What can hang from each mark
nozo: daki gura pubulog
gasap: gura kezafo
daki: tasi
mimud: daki gasap gura tasi
pubulog: gura kanen legama
biga: mimud nozo tasi
gura: gasap
kanen: daki mimud tasi
tasi: biga daki
kezafo: biga gura kanen
legama: gura kezafo

Each row is shifted at random along 5 fixed directions that mean nothing.
Known rows, with every way that one mark hangs from another
biga{nozo{pubulog{gura}}}: [ 4.00  3.38  0.83 -0.19 -2.92  0.00  0.34  1.30 -0.49 -0.25 -0.84 -1.60
 -0.70  3.40  3.65 -0.43  2.41  0.55 -0.74 -2.82 -1.64  1.17  1.13 -0.18
 -1.24  3.75  0.25  1.37 -0.94  0.25  0.35 -0.52 -0.68  2.22 -2.10  1.36
 -2.15 -0.47  0.90  4.72  1.89]
mimud{daki gasap{kezafo} gura tasi}: [ 0.12 -0.12 -0.40  0.18 -0.43 -0.62  1.50 -0.30 -0.66 -0.91 -0.46 -0.17
  1.02 -0.65 -1.03  0.25 -0.33  0.66  1.01 -1.11 -0.13  1.98  1.99  0.82
  1.88 -0.19  0.81 -1.15  0.43  0.81 -0.09 -0.15 -1.04 -0.87  1.94 -0.53
  1.20  0.91  0.61  1.10  0.99]
biga{mimud nozo{gura pubulog}}: [-2.14 -1.35 -0.96 -0.89 -3.53  4.18 -2.69  4.42  1.36 -4.33  1.24 -0.63
 -5.00 -0.64  0.97  2.94 -2.73 -0.55  0.21  6.12 -1.00 -2.56 -2.01 -3.48
  1.57 -2.18  0.82 -0.66 -3.99 -3.25  2.24 -0.43 -0.87  0.96 -3.09  3.16
 -0.90 -1.59  1.02 -5.63 -1.24]
tasi{biga{nozo{gura{gasap{kezafo}} pubulog{legama}}} daki}: [-1.66 -0.93  0.05 -0.38  0.44 -0.27 -0.64  0.17 -1.84 -1.71  0.36  1.45
 -1.07 -2.51 -0.75  2.41 -1.99 -0.04  0.58  1.93  0.86  2.32 -0.12 -0.98
  0.07  0.71 -0.30 -0.45  0.35 -1.13 -0.58  0.58  1.31 -0.32 -0.53  1.18
 -1.47 -0.16  0.60 -1.76  1.35]
gura{gasap{kezafo{biga{mimud nozo tasi{daki}} kanen}}}: [ 2.81  0.74 -0.64  0.08 -3.22  1.11  0.51  2.53  0.65  0.09 -1.60 -0.99
 -0.31 -0.91  1.13  0.85  0.66  1.12  0.75 -0.43 -0.09 -2.55  0.01  1.26
  2.53  0.80  2.53 -0.98 -0.61  0.13  0.62  0.29 -1.60 -0.76 -1.70  1.13
 -0.09  0.27  0.94  0.34  0.16]
kanen{daki mimud{gura{gasap}} tasi}: [ 3.55 -0.55 -2.33 -2.78 -3.23 -0.14  3.90  0.52  3.57  1.08 -0.46  0.48
 -1.25 -0.54  1.40  0.67 -1.56  4.27 -0.54 -1.02 -0.30 -0.92  1.77  2.19
  2.08  0.65  4.90  1.29 -1.48  2.88  0.43  2.85  1.23 -0.18 -0.17  0.44
 -2.13  1.80  0.90  0.25  0.30]
gura{gasap{kezafo{biga{nozo} kanen{daki{tasi}}}}}: [ 1.11 -1.61 -0.09  1.07 -0.78  0.57  0.39  0.15  2.26  1.73 -0.41  0.53
 -0.34 -0.67  0.09 -0.87  1.48  0.41  0.13 -2.40 -1.97 -2.23  0.78  0.77
  1.15 -0.89  2.16  0.02 -1.86 -0.40 -0.35 -0.56  1.32 -0.18  0.24 -1.97
  0.10  1.95  0.60 -0.34  0.80]
gasap{gura kezafo{biga{nozo}}}: [ 1.26  1.47  2.21  3.19  1.96 -1.80 -0.78 -1.77 -2.63  1.84 -1.16  0.47
  1.96  1.34  0.79 -0.59  3.80 -1.86  1.05 -3.78 -1.44  1.58  2.22  0.64
 -2.05  1.58 -1.71 -1.41  0.36 -0.56 -0.20 -3.28  1.08  0.40  0.03 -1.11
  0.06  0.96  0.26  4.01  2.38]
gasap{kezafo{biga{mimud nozo{daki pubulog}} gura}}: [-0.41 -0.21  0.89  2.60  1.66 -0.92 -1.58 -0.07  0.17  1.29  0.14  2.20
 -1.14 -0.49  0.89  0.58  0.74 -1.85 -0.20 -0.28 -1.75 -0.20  0.65 -1.02
 -1.69  0.05 -0.15 -0.43 -1.59 -2.52 -0.41 -1.79  2.04  0.08 -0.72 -0.66
 -0.80  0.62  0.15 -0.14  1.48]
biga{mimud{daki tasi} nozo}: [ 2.33 -2.00 -0.90  1.22 -1.17  2.03 -1.05  0.57  5.25  2.56  1.33  1.03
 -1.29  0.44 -0.15 -1.58  1.27 -0.05  0.12 -1.08 -3.91 -2.96  1.61  0.98
  1.33 -1.27  3.77 -0.32 -2.33 -1.52 -0.50 -2.41  0.95  0.97  2.79 -4.04
  0.48  1.96  0.48 -2.26 -0.09]
kanen{mimud{daki gasap tasi}}: [ 0.91  0.69 -1.18 -1.50 -2.78  1.19  0.62  1.19  0.60  0.29  1.37  0.30
 -2.05  3.12  0.19 -1.67  2.14  2.44 -0.72 -1.50 -3.60  0.85  1.91 -1.36
 -0.83 -1.02  0.82  2.09 -3.64 -1.50 -0.03 -1.03  0.01  2.28 -0.50 -0.79
 -0.15  0.50  0.77  1.89 -0.12]
mimud{gasap{gura kezafo}}: [-0.73 -0.41 -0.30 -1.14 -1.98  1.80  0.32  0.99 -2.67 -3.76 -2.06 -2.24
  0.67 -1.63 -1.21  2.21  0.20 -0.83  2.40  1.32  1.62 -0.97  0.79  0.54
  3.85 -1.44  0.03 -4.06  0.51  1.13  2.09 -0.18 -3.14 -1.44 -0.62  2.29
  1.91 -0.62  1.28 -0.78 -0.78]
nozo{daki{tasi} gura{gasap} pubulog{legama}}: [ 1.84 -2.69 -1.69 -1.75 -1.55  2.91  0.43  0.87  3.75 -0.71 -0.38  0.33
 -0.88 -3.19 -0.08  0.23 -1.66 -0.06 -0.68  0.68 -1.47 -2.03  0.13  1.05
  3.15 -1.07  4.79 -1.04 -0.37  0.91 -0.61  2.61 -0.76 -0.95  0.77 -0.74
 -0.61  0.58  0.57 -4.07 -0.08]
mimud{daki gasap{kezafo{biga{tasi}}} gura}: [-2.12 -1.17  0.56  1.50  1.74 -3.25  1.57  0.44 -0.84 -1.07 -0.26  2.85
 -0.27 -3.63  0.20  3.09 -3.96  1.57  0.49  0.90  1.12  3.49  1.04 -0.21
  0.73  0.69 -0.04  0.20  0.16  0.44 -0.19  0.89  2.91 -2.16  0.30  0.36
 -0.10  1.36  0.34 -0.95  2.12]
daki{tasi{biga{nozo}}}: [-4.61 -0.47  1.71 -0.49 -0.61  0.09 -2.58  1.75 -3.16 -2.86  2.23  1.17
 -4.38  1.55  0.15  1.78 -0.60  1.14  0.16  2.35 -1.35  2.84 -0.02 -4.41
 -3.37 -0.57 -3.80  2.00 -3.75 -3.73  0.35 -2.04  2.92  2.38 -3.04  2.22
 -1.38 -0.63  0.39 -0.18  0.52]
kanen{daki{tasi} mimud}: [-1.57 -1.42 -1.16 -3.26 -0.81  0.96  0.08  0.43 -0.26 -1.23  1.12  1.11
 -2.88 -0.18 -1.33  1.55 -0.78  1.43  0.94  2.60 -0.16 -0.24  1.87 -0.80
 -0.06 -1.98  1.06 -0.98 -1.93 -0.13  0.48  0.66  0.85  0.51 -0.23  1.27
 -0.86 -0.22  0.52 -1.56 -1.26]
nozo{daki gura{gasap}}: [-0.68  1.10  0.08 -1.55 -0.18  2.51 -3.32  0.51 -3.82 -1.77  2.07 -0.11
 -1.37  3.19 -0.62 -1.12  3.77 -0.45  0.32  0.67 -2.92  3.29  1.36 -2.99
 -3.69 -1.10 -2.02 -0.18 -1.63 -2.45 -0.84 -2.11 -0.98  2.08 -1.86  0.86
 -0.50 -1.87 -0.05  0.83  0.66]
mimud{daki gasap gura tasi{biga{nozo{pubulog}}}}: [-0.21 -0.13 -0.88  0.43 -1.48 -0.71  1.61 -0.70  1.66 -0.25  0.43  1.00
 -0.38 -1.24 -0.42  0.11 -2.68  1.43 -0.70 -1.06 -0.24  2.19  0.88  0.08
  1.82  1.01  1.38  1.40 -0.95 -0.61 -0.41  0.85  0.71 -0.17  1.85 -0.64
 -0.70  1.23  0.64  0.12  1.66]
legama{gura kezafo{biga kanen}}: [ 1.44  1.97 -0.54 -1.24 -3.83 -0.10  1.01  1.87  0.06 -0.82 -1.89 -0.25
 -1.76  2.10  2.53  0.57  1.28  1.41 -0.24 -1.96 -1.38 -0.62 -0.21 -1.69
 -0.49  0.89 -0.58  1.63 -3.25 -0.73  1.42  0.90 -0.04  0.58 -4.10  2.47
 -1.64 -1.28  0.60  3.35 -0.02]
tasi{biga{mimud{daki gasap{kezafo}} nozo{gura pubulog}}}: [ 2.49  0.79 -0.26  0.76  1.82 -0.92 -0.31 -3.36  0.11  2.26 -0.03  1.86
  2.16 -1.28 -1.35 -0.49  1.17 -2.25  0.55 -2.47 -0.54  1.38  2.74  2.23
  0.23  1.33  1.86 -2.40  1.85 -0.09 -1.38 -0.80 -0.09 -0.85  3.17 -2.20
 -0.22  0.73 -0.20  1.35  1.71]
kanen{mimud tasi{biga}}: [ 0.92  1.81 -1.06 -4.65 -1.03 -0.45  0.88 -3.92 -2.95 -0.48 -1.04 -0.28
  0.85  0.34 -2.62  0.52  1.97 -1.05  1.29 -1.98  2.25  0.50  3.99  2.25
  0.92  1.22  0.80 -3.73  1.99  2.08 -0.35  1.49 -2.26 -0.38  1.55  1.90
 -0.65 -1.19 -0.51  3.90 -0.93]
gasap{kezafo{biga gura kanen{tasi}}}: [ 2.20 -0.67  0.55  1.83 -2.21 -2.23  2.73  1.46  3.98  2.15 -2.62  1.15
 -1.42 -1.17  3.53  0.37  0.17  1.67 -1.83 -4.05 -1.36 -2.85  0.44  1.18
  1.67  1.69  2.48  2.23 -2.37  0.78 -0.08  1.02  2.92 -0.31 -1.75 -0.78
 -1.56  2.61  1.19  1.90  1.55]
nozo{daki{tasi} pubulog{kanen legama}}: [ 0.38 -0.77  0.60 -0.39  2.63 -2.03  0.61 -0.20  0.30  0.21 -0.35  2.57
 -0.27 -1.79  0.34  0.56 -0.11 -0.57 -0.67 -1.63 -0.89  2.28  1.91  0.71
 -0.84  2.01  1.75 -0.65  1.69  1.37 -2.74  1.92  1.60 -0.51  1.38 -1.14
 -1.41  0.34 -0.51  0.39  1.61]
nozo{daki pubulog{legama}}: [-1.71  1.69  0.14 -2.87  0.10  1.49 -1.95  0.19 -4.69 -3.35  0.44 -0.43
 -1.40  1.64 -0.86  0.74  1.95 -2.12  0.67  1.54 -0.14  2.77  1.27 -2.47
 -2.05  0.32 -1.98 -2.01  0.38 -1.09 -0.58  0.33 -2.38  1.14 -1.21  2.72
 -1.04 -2.96 -0.09  1.37 -0.01]
gura{gasap{kezafo{kanen{daki tasi{biga}}}}}: [-1.70 -2.71 -0.03 -0.53  1.52 -0.04 -0.11 -1.46 -0.46 -0.05  0.12  1.14
 -0.07 -1.70 -2.35  0.48  0.90 -0.79  1.29 -0.76 -0.12 -0.28  1.53  0.56
  0.78 -1.74  0.87 -2.09 -0.13  0.23 -0.78 -0.15  1.36 -0.94  1.35 -1.22
  0.61  1.18 -0.10 -1.29  0.38]
tasi{biga{nozo} daki}: [ 2.10  2.63 -0.43 -2.69 -2.81  0.56 -0.20 -1.21 -2.65 -0.56 -0.85 -1.04
  0.43  0.62 -0.93  0.42  1.90  0.27  1.18 -1.25  1.50  1.17  2.18  1.15
  0.82  2.51 -0.06 -1.67  1.54  0.39 -0.26  0.08 -2.13  0.65  0.39  1.47
 -1.32 -1.20  1.09  3.34  0.31]
biga{nozo tasi{daki}}: [ 0.09 -2.46  0.35  0.97 -1.54  2.21 -1.89  2.44  3.19  0.56  1.70  0.52
 -3.00  0.90  0.92  0.12  0.23  0.88  0.48  1.28 -3.28 -1.46  0.03 -0.97
 -0.43 -1.15  1.28  1.14 -3.18 -2.60  0.39 -2.92  2.23  1.88 -0.31 -1.77
 -0.53  1.53  0.72 -2.74  0.27]
kezafo{biga{mimud{daki} nozo tasi} gura{gasap}}: [-0.23 -1.66 -1.73  2.05 -1.38  2.32 -2.08 -0.23  4.42  2.15  0.44  0.51
 -1.65  0.03 -1.05 -1.75  0.27 -0.96  0.13  0.26 -2.39 -4.18 -0.40 -0.19
  1.49 -1.93  2.56 -0.25 -3.21 -3.61 -0.14 -2.00 -0.06  0.07  0.69 -1.25
 -0.04  0.72 -0.17 -3.12 -0.30]
biga{mimud tasi{daki}}: [ 6.25  2.24  0.48 -0.78  0.41 -1.68  0.27 -0.72 -0.30  3.03 -1.11  1.07
  1.81  0.19  0.98  0.40  2.25  0.41  1.41 -2.43 -0.25  0.96  4.09  4.44
 -0.35  3.67  3.11 -2.52  3.18  2.40 -1.08 -0.74 -0.67 -0.54  1.71 -0.93
 -0.48  0.36 -0.16  3.92  1.05]
mimud{gasap{kezafo{biga}} gura}: [ 1.49 -0.79 -0.20  0.24 -1.58 -2.04  3.08 -0.23  1.80 -0.49 -2.42  0.92
  0.65 -3.71  1.09  2.09 -2.31  1.46 -0.18 -2.34  1.01 -0.15  1.51  2.07
  4.01  1.37  2.40 -0.47  0.18  2.59  0.53  2.06  1.26 -2.34  0.53 -0.20
  0.07  1.92  1.17  0.24  1.44]
tasi{biga{nozo{pubulog}}}: [-0.90  0.29  1.12 -0.81 -0.07 -1.16 -0.56 -1.09 -1.50 -1.22  0.23  1.48
 -1.33 -1.09  0.21  1.96 -0.95 -0.62 -0.05 -0.40  0.75  2.01  1.41 -0.64
 -0.53  1.96 -0.83 -0.31 -0.24 -0.50 -0.14  0.40  1.98  0.31 -0.18  0.85
 -1.58 -0.13  0.37  0.96  1.36]
nozo{daki{tasi{biga{mimud}}} gura{gasap{kezafo}} pubulog}: [ 1.42  0.54 -0.07 -0.62  0.66  1.37 -1.49 -0.02 -1.66 -0.04  1.09  1.11
 -0.19 -0.67 -0.38  0.13  0.63 -0.81 -0.04  0.69 -1.56  2.01  0.91 -0.40
 -1.70 -0.12  1.09 -1.02 -0.07 -1.38 -0.89 -0.06 -0.62  0.21 -0.66  0.35
 -0.93 -0.46  0.11 -0.11  1.18]
biga{mimud{gura{gasap} tasi} nozo}: [-2.15 -1.85  0.54  2.19  2.62  0.23 -3.47 -1.06  0.30  0.53  2.60  1.99
 -1.35  1.15 -1.71 -0.47  0.91 -1.74  1.04  0.64 -2.98  1.11  1.50 -1.38
 -2.02 -1.53 -0.44 -1.07 -1.89 -3.11 -0.93 -3.83  2.06  0.87  1.90 -1.99
  0.77  0.55 -1.11 -2.20  0.93]
pubulog{gura{gasap} legama{kezafo{biga{mimud tasi}}}}: [-0.69 -0.51 -0.91  0.62  0.49 -0.25 -0.79 -0.32  0.21  0.49 -0.20  0.25
 -0.81  2.79 -0.35 -1.91  3.10 -0.19  0.21 -2.62 -3.64  0.44  0.23 -1.69
 -1.98 -0.34 -0.26  1.05 -2.13 -1.86 -1.57 -1.66  0.68  0.97 -1.18 -0.32
 -0.57 -0.06 -1.07  0.99  0.70]
pubulog{gura{gasap} kanen legama{kezafo}}: [ 1.98  0.44 -2.36 -1.20 -3.08  1.05  1.62  0.89  1.61 -0.86 -2.50 -3.13
  0.35  3.55  0.04 -3.28  5.07  0.73  0.04 -5.17 -2.99 -1.58  0.05 -0.12
  1.69  0.60  1.83  0.42 -0.86  1.19 -1.83  0.51 -2.90  1.00 -0.74 -0.04
 -0.49 -0.44 -0.02  2.46  0.09]

Rows
[ 4.69  1.22 -0.98  1.07 -3.22  1.22  0.13  2.88  3.13  1.28  0.08 -0.75
 -0.75  1.15  2.45 -0.07 -0.25  2.35  0.51  0.08 -1.95 -1.15  0.40  1.32
  1.16  1.65  3.61  0.64 -1.28 -0.25  0.51 -1.17 -0.79  0.43 -0.51  0.10
 -0.91  0.75  0.61 -0.01  0.98] : biga{mimud{daki gura{gasap}} nozo tasi}
[ 0.46 -0.90 -0.39 -2.46  1.25 -1.38  0.70 -1.67 -0.45  0.29  0.02  2.31
 -0.13 -2.19 -1.67  1.66 -0.71  0.29  1.17  0.03  0.86  0.73  3.78  1.90
  0.97  0.13  2.02 -2.76  1.26  2.06 -0.71  1.27  0.97 -1.17  2.54 -0.54
  0.09  0.26  0.01  0.03 -0.29] : kanen{mimud{daki{tasi}}}
[ 1.05  0.49  0.16  2.93 -1.70  0.33  1.03  1.62  0.67  1.11 -0.09 -0.18
  0.17  1.26  1.23 -1.39  1.22  1.63 -0.26 -2.28 -3.01  0.78  0.34 -0.53
  0.15 -0.24  0.34  1.92 -2.60 -1.89  0.45 -2.24  0.29  0.96 -0.55 -1.47
  0.49  1.95  1.22  1.71  1.60] : mimud{daki gasap{gura kezafo{biga{nozo}}} tasi}
[-1.40 -3.15  0.11  0.25  2.31 -1.58 -0.61 -0.70  1.18 -0.55  0.58  3.08
 -0.94 -3.75 -1.48  2.56 -2.95 -0.10  0.96  1.34  0.21  0.60  2.09  1.09
  1.62 -0.45  2.08 -2.28  0.32  0.74 -0.68  0.27  2.68 -2.00  2.40 -1.04
  0.82  1.07 -0.58 -3.61  0.54] : biga{mimud{gura{gasap} tasi}}
[ 0.38  0.94  1.36  2.21  0.63 -1.23 -0.10 -0.90 -1.71  1.08 -2.16  0.00
  1.16  0.65  0.23 -0.57  3.61 -1.70  0.68 -3.54 -0.82 -0.31  1.62  0.50
 -0.16  0.82 -1.03 -1.66 -0.07 -0.23 -0.25 -1.88 -0.03 -0.05 -0.27 -0.38
  0.17  0.47  0.52  3.22  1.38] : gasap{gura kezafo{biga kanen}}
[ 1.26 -0.36 -0.44 -0.35 -4.03  0.88  0.87  2.75  1.90 -1.05 -0.76 -0.09
 -2.12 -1.67  1.55  1.97 -2.40  2.80 -0.08  0.88 -0.28 -1.60 -0.25  0.31
  2.74  0.61  2.10  0.83 -2.24 -0.29  1.38  0.39  0.59 -0.02 -1.81  1.49
 -0.89  0.92  1.55 -1.28 -0.02] : daki{tasi{biga{mimud{gasap{gura}} nozo}}}
[-1.81  1.22 -0.44 -0.92 -0.39  0.88 -1.58  1.84 -2.12 -2.95  0.84 -0.15
 -2.30  1.39  0.29  1.07  0.38 -0.88  0.02  2.14 -0.43  1.78 -0.08 -2.81
 -1.52  0.77 -0.91 -0.58 -0.89 -1.69 -0.58  0.07 -0.99  1.29 -1.74  2.59
 -1.77 -2.07 -0.07 -0.32  0.46] : biga{nozo{daki pubulog{gura kanen{mimud}}}}
[ 0.96 -0.89 -0.75 -0.27  1.08 -1.22  1.64 -2.12  1.27  2.85  0.64  2.47
  0.29  0.14 -0.97 -1.13  1.57  0.67 -0.19 -3.10 -2.35  0.64  3.07  1.22
 -0.64 -0.92  2.06  0.13 -1.24  0.09 -1.00 -0.49  2.01  0.11  1.90 -2.80
  0.06  2.22 -0.20  1.58  0.70] : kanen{mimud{daki gasap{kezafo{biga}}} tasi}
[ 0.25  2.91  1.14 -0.07 -0.18 -2.60  0.23  0.14 -3.25 -1.81 -1.20  1.10
 -0.35 -1.19  2.07  2.46 -1.36 -0.15 -0.60 -0.68  1.96  3.21  0.88 -0.44
 -0.82  4.19 -0.88 -0.11  1.04  0.51 -0.40  2.17  0.41 -0.79 -2.36  3.35
 -2.16 -1.41 -0.24  3.02  2.24] : kezafo{biga{nozo{gura{gasap} pubulog{kanen}}}}
[ 3.49  1.71 -0.89 -1.46 -0.33  1.81 -0.66 -0.62 -1.50 -0.37 -0.96 -0.37
  1.68 -1.84 -0.41  0.71  0.65 -2.26  0.80  0.47  0.72  0.05  1.48  1.96
  1.13  0.95  2.82 -3.96  2.39  0.79 -0.22  1.46 -3.72 -1.63  0.10  1.43
 -0.30 -1.35 -0.12  0.48  0.47] : nozo{daki gura{gasap{kezafo{biga{mimud tasi}}}} pubulog}
[ 0.45  0.21  0.79  0.81  3.28 -3.21  0.58 -2.33  0.01  1.03 -1.09  1.42
  0.76  1.53  0.26 -1.74  3.12 -1.80 -0.81 -5.20 -2.05  2.90  2.42  0.49
 -1.93  3.05  0.26 -0.02  1.51  1.23 -3.39  0.16  1.53  0.75  1.91 -1.82
 -1.48  0.30 -1.05  3.33  2.56] : nozo{pubulog{gura kanen legama}}
[ 1.50 -1.75 -2.07 -1.13 -1.81  0.74  0.97 -1.07  3.78  0.19 -1.63  0.81
  0.09 -4.05 -1.31  1.81 -2.03 -0.94  1.29 -0.03  1.09 -4.03  1.24  2.22
  4.93 -0.80  4.13 -3.40  0.16  1.24  0.74  1.79 -0.60 -2.71  2.27 -0.76
  0.40  0.57  0.47 -2.73 -1.01] : legama{kezafo{biga{mimud{daki gura} nozo}}}
[-0.18 -0.73 -0.55 -1.02 -0.84  2.36 -1.39  0.72  1.13 -0.72  1.18  0.22
 -2.30  1.51  0.09 -1.09  1.68 -0.69 -0.88 -0.07 -3.09  0.35  0.53 -2.09
 -1.21 -0.74  0.71  0.60 -2.34 -1.84 -0.79 -0.61  0.21  2.02 -0.31 -0.72
 -1.34 -0.34  0.64 -0.99  0.49] : nozo{daki pubulog{gura}}
[-4.65 -3.06  0.17  2.40  4.27  0.36 -3.52 -1.47  0.36 -0.01  1.91  3.83
 -1.28 -3.56 -2.79  1.93 -2.82 -3.70  1.08  3.82 -0.36  0.14  0.30 -1.21
 -0.52 -2.26  0.10 -2.96 -0.73 -3.84 -0.45 -1.87  2.10 -1.53  1.79 -0.91
  0.55  0.16 -1.39 -5.59  0.28] : kezafo{biga{mimud{gasap{gura}} nozo{daki pubulog} tasi}}
[ 1.00  0.80  0.08  0.80  0.79 -1.59  0.00  1.71 -0.32 -1.30 -0.72  1.84
 -0.75 -1.70  2.18  2.99 -2.05 -0.85  0.02  1.30 -0.08  1.25  0.28 -0.14
  0.12  1.85  1.24 -0.95  0.36  0.04  0.05  0.91  0.46 -1.27 -1.48  1.78
 -0.95 -0.67 -0.49 -0.48  1.35] : biga{mimud{gasap} nozo{gura pubulog{legama{kezafo{kanen}}}}}
[ 3.68 -0.40  0.03  0.36 -0.82 -1.05  0.43 -1.66  3.51  3.06 -0.34  2.07
 -0.02 -0.95  0.76 -0.42  1.12  0.43 -0.55 -3.94 -1.81 -1.06  2.62  2.41
  1.01  2.06  3.03  0.06 -0.43  0.59 -1.08 -0.63  2.62  0.11  2.06 -3.11
 -1.10  2.10  0.56  0.95  1.33] : tasi{biga{mimud nozo}}
[-2.73  1.25 -0.79 -2.31 -1.90 -0.03  0.11  3.42 -4.42 -5.55 -1.46 -1.66
 -1.94  2.34  0.58  1.82  0.91  1.21  1.43  1.24  0.00  2.41 -1.26 -3.63
 -0.89  0.25 -2.72  0.00 -1.26 -0.25  0.33  1.32 -1.90  0.25 -4.77  5.17
 -0.89 -3.22 -0.34  1.34 -0.36] : pubulog{kanen legama{gura{gasap} kezafo}}
[-0.62  0.63 -0.05 -0.09  0.68 -2.65  0.29 -2.82 -0.84  0.39 -2.80  1.32
  0.73 -2.42 -1.00  0.71  0.17 -1.80  0.02 -2.60  2.56 -0.91  2.01  1.75
  2.12  2.01  0.58 -2.47  1.52  1.16 -1.19  2.09 -0.24 -2.33  0.76  1.35
 -0.41 -0.78 -0.56  1.96  0.79] : kezafo{biga gura{gasap} kanen}
[-0.03 -1.23 -1.46 -3.02 -1.75 -0.67  2.24  0.01  1.44 -0.32  0.25  1.93
 -2.29 -1.87 -0.33  1.92 -2.27  2.71 -0.28  0.60  0.62  0.02  2.01  0.60
  1.44  0.08  2.54  0.32 -1.34  1.14  0.05  2.42  2.02 -0.28  0.30  0.56
 -1.63  0.98  0.81 -0.73 -0.36] : kanen{daki mimud{tasi{biga}}}
[-0.96  0.86  0.46 -0.22  0.72 -1.84 -0.73 -1.32 -2.99 -1.21 -1.08  1.02
 -0.05 -1.05 -0.08  2.21 -0.34 -1.31  1.24 -0.19  1.50  1.00  1.15 -0.43
 -0.54  0.92 -1.28 -1.88  0.16 -0.32  0.47  0.46  0.50 -1.44 -1.45  2.30
 -0.28 -1.10 -0.51  1.69  0.75] : legama{kezafo{biga{nozo} gura{gasap}}}
[ 0.14  2.45 -0.01 -0.44 -0.95 -0.82 -0.62  1.14 -2.28 -1.67 -0.20  1.29
 -1.33 -1.92  1.14  3.03 -2.98  0.37  0.00  2.38  1.86  1.78  0.28 -0.72
 -0.13  2.54  0.24 -0.76  0.13 -0.78  0.32  1.73 -0.42 -1.03 -2.13  3.81
 -1.90 -1.67  0.03  0.33  1.03] : kezafo{biga{mimud{gura{gasap}} nozo{daki{tasi} pubulog}}}
[-0.29  1.20  0.07 -1.12  0.99 -1.30 -0.88 -3.21 -3.31 -0.26 -1.32  0.50
  1.01  0.17 -1.58  0.34  2.17 -2.27  1.47 -2.10  0.85  0.77  2.37  0.31
 -0.70  0.36 -1.17 -2.85  0.71 -0.03 -0.19  0.03 -0.83 -1.11 -0.08  1.27
  0.31 -1.33 -0.73  3.20  0.33] : legama{kezafo{biga gura{gasap}}}
